Each row has a name. Each piece below is followed by the name of the row it came from, unless a question asks for something else. Each question is about the rows just above it. Places in a row count from 1.

Sero: [  9   7 -13   1 -13   7 -12  -3 -19  -5 -17  12   9  14 -18  10   3 -15
  20  -9  -8 -17  -2 -16  -2  -2 -18   0  15 -11 -14   9 -12 -25 -32 -21
  19]
bon: [  9   7 -13   1 -13   7 -12  -3  24  -5 -17  12   9  14 -18  10   3 -15
  20  -9  -3 -17  -2 -16  -2  -2 -18   0  15  -4 -14   9 -12 -25 -32 -21
  19]
lugu: [ 14   4   0  -3  -8  18   8 -11  -1   3  12  13  32  11  22 -11 -15 -18
 -14  -3  18 -23  -8  18  14   4   1  11   1  -9 -25  27 -15   2 -17 -53
   2]
vek: [  3 -16  -2 -12  -2  -4  -5   9 -15 -14  15 -18   7  12 -17  19  -3  24
  -2 -25  19 -18  14   0 -32  -9 -13 -12   7 -13   9   1 -21   9  -3  10
 -17]
ludag: [ -5 -17  12  10   5  -3 -24  14  13 -15  11   1  -6 -12 -32  -8  19  33
  19   4   0   3   8 -26 -12  -3 -23 -26  -5  26   7  -1 -28 -27 -21   5
 -24]
suner: [-13   4 -10  -1 -17  18  24  27  16  -1 -24   8  -1   1  23  18   4  21
  20  -9  -5  -5  -4 -38  35  12 -25 -10  15 -16 -34  12  -1 -17   3  -1
  37]
The row with [  9   7 -13   1 -13   7 -12  -3  24  -5 -17  12   9  14 -18  10   3 -15
  20  -9  -3 -17  -2 -16  -2  -2 -18   0  15  -4 -14   9 -12 -25 -32 -21
  19] is | bon
Put [ 19 -21 -32 -25 -12   9 -14 -11  15   0 -18  -2  -2 -16  -2 -17  -8  -9
  20 -15   3  10 -18  14   9  12 -17  -5 -19  -3 -12   7 -13   1 -13   7
   9] back in order: which row is it? | Sero
find: [  9   7 -13   1 -13   7 -12  -3 -19  -5 -17  12   9  14 -18  10   3 -15
  20  -9  -8 -17  -2 -16  -2  -2 -18   0  15 -11 -14   9 -12 -25 -32 -21
  19] | Sero
Every place of [18] in lugu: | 6 21 24
[26] is at row and place | ludag, 30
Which row holds these entries in another order? [ 19 -21 -32 -25 -12   9 -14  -4  15   0 -18  -2  -2 -16  -2 -17  -3  -9
  20 -15   3  10 -18  14   9  12 -17  -5  24  -3 -12   7 -13   1 -13   7
   9] | bon
The row with [ 14   4   0  -3  -8  18   8 -11  -1   3  12  13  32  11  22 -11 -15 -18
 -14  -3  18 -23  -8  18  14   4   1  11   1  -9 -25  27 -15   2 -17 -53
   2] is | lugu

